Below is a small trained network, with its code and all its weights. Each question gives an input and a class and asks what happens when units are switched off, that is, made to give their printed mean instead of their output.

import numpy as np


def w(rows, s, z=0):
    codes = np.array(rows[::2]) - 128.0
    scale = np.full(codes.shape[1], s)
    scale[-1] = z or s
    return codes * scale


def f(y):
    return y / 2 * (1 + np.tanh(0.7978845608 * (y + 0.044715 * y**3)))


def log_softmax(a):
    a = a - a.max(-1, keepdims=True)
    return a - np.log(np.exp(a).sum(-1, keepdims=True))


def net(x, mask):
    res = np.array(x, float).reshape(1, 5) / 4 @ E
    y = f(res @ A[0][:, :-1].T + A[0][:, -1])
    res = res + np.where(mask, y, B[0][:, -1]) @ B[0][:, :-1]
    return log_softmax(res[-1] @ U[:, :-1].T + U[:, -1])


A, B = {}, {}
E = w([
[222,88,14,62,195,85,244,167,73,119],'x0',
[60,111,111,85,52,84,246,50,252,14],'x1',
[8,184,17,152,121,2,56,200,127,154],'x2',
[74,12,149,221,209,87,182,54,116,203],'x3',
[194,42,174,174,162,21,22,167,141,15],'x4',
],0.0065)
A[0] = w([
[199,123,128,169,138,161,61,182,62,218,73],'N0',
[169,139,116,174,174,184,56,186,42,198,91],'N1',
[54,168,20,147,144,43,78,170,116,155,2],'N2',
[44,157,184,196,90,161,35,92,187,143,53],'N3',
[248,82,205,111,140,234,168,70,113,106,66],'N4',
[181,93,5,87,190,74,213,185,77,106,156],'N5',
[194,56,180,179,154,41,30,182,152,1,79],'N6',
[179,236,116,70,71,173,85,182,142,60,120],'N7',
[69,54,153,218,202,82,176,49,120,203,171],'N8',
[56,210,100,97,105,231,175,121,143,239,76],'N9',
],0.0059,0.0021)
B[0] = w([
[120,79,72,123,48,152,170,118,188,43,217],'N0',
[132,74,82,127,64,148,121,108,207,64,230],'N1',
[28,192,165,150,68,57,93,174,97,139,224],'N2',
[228,173,156,52,160,183,113,103,240,223,221],'N3',
[30,226,228,133,28,16,39,226,96,157,230],'N4',
[186,148,162,59,123,161,66,130,235,207,249],'N5',
[109,102,134,175,178,220,254,235,104,159,254],'N6',
[81,70,90,45,213,203,62,74,38,107,225],'N7',
[62,88,126,3,153,154,56,111,73,82,239],'N8',
[96,82,114,184,173,177,245,218,106,121,242],'N9',
],0.0072,0.0069)
U = w([
[72,186,173,156,49,61,76,192,80,159,127],'0',
[129,100,131,186,200,185,230,202,85,158,127],'1',
[214,144,147,96,158,155,85,111,206,241,160],'2',
[92,80,113,69,209,163,60,71,12,74,134],'3',
[122,80,90,144,23,132,167,87,212,1,233],'4',
[166,138,114,185,147,107,116,95,85,129,197],'5',
[192,141,122,199,150,90,130,65,78,134,13],'6',
[166,149,114,209,152,87,128,61,72,114,4],'7',
],0.0088,0.0027)

Each question gives the input, the list of numbers given to net, and the class t.
The units are the neurons (one row each of A and B). Each row of codes is followed by its name. A weight is (code - 128) times the scale printed after its matrix; where a second scale follows, it is the last column's (A, B and U).
mask holds one flag per neuron, in row order. A switched-off neuron (its flag False) gives its mean, the last column of its row in B, instead of its output. The means were averaged over made-up inputs and are rounded, as every weight is.
A unit's drop is (log p(t) with every unit on - log p(t) with that unit switched off) / (log p(t) with every unit on - log p(t) with every unit switched off).
The circuit of an input: a set's keep is (log p(t) with only the set's units on - log p(t) with every unit switched off) / (log p(t) with every unit on - log p(t) with every unit switched off). Starting from all 10 units, units are removed one at a time, each time the one whose removal leaves the highest keep (on an exact tie, the one counted first), for as long as the keep stays at least 0.8.
circuit, biggest first: the units of the circuit, biggest drop first
unit that matters most: the unit with the biggest drop
top k neurons: the k neurons with the biggest drops, biggest first
drop of u: that unit's drop, to one decimal
input [-4,-4,-4,8,-7], class 3: top 2 neurons : [N8 N6]
input [-7,-7,6,-7,2], class 2: top 4 neurons : [N3 N4 N8 N7]
input [-4,-7,0,-3,0], class 4: top neuron : [N0]
input [-2,-3,1,-4,-1], class 3: top 2 neurons : [N7 N5]
input [-3,4,6,8,-7], class 3: top 3 neurons : [N8 N6 N4]
input [-4,-5,1,-4,2], class 4: top 3 neurons : [N0 N1 N5]
input [0,4,-6,0,6], class 0: top 2 neurons : [N4 N9]
input [8,7,7,4,-4], class 2: top 2 neurons : [N5 N4]
input [-3,-5,-3,4,0], class 4: circuit, biggest first : [N0 N1]
input [-5,1,7,-3,-8], class 1: top 2 neurons : [N9 N4]
input [5,0,2,1,3], class 2: top 2 neurons : [N5 N9]
input [4,4,-1,4,0], class 2: circuit, biggest first : [N5 N9]
input [-4,-8,-1,1,-3], class 4: circuit, biggest first : [N0 N1]
input [-6,-6,4,2,-8], class 1: unit that matters most : N9
input [0,-6,1,1,0], class 4: drop of N3 : 0.0
input [7,4,6,-5,7], class 1: drop of N6 : 1.4
input [7,-4,-4,-6,3], class 2: drop of N2 : 0.2
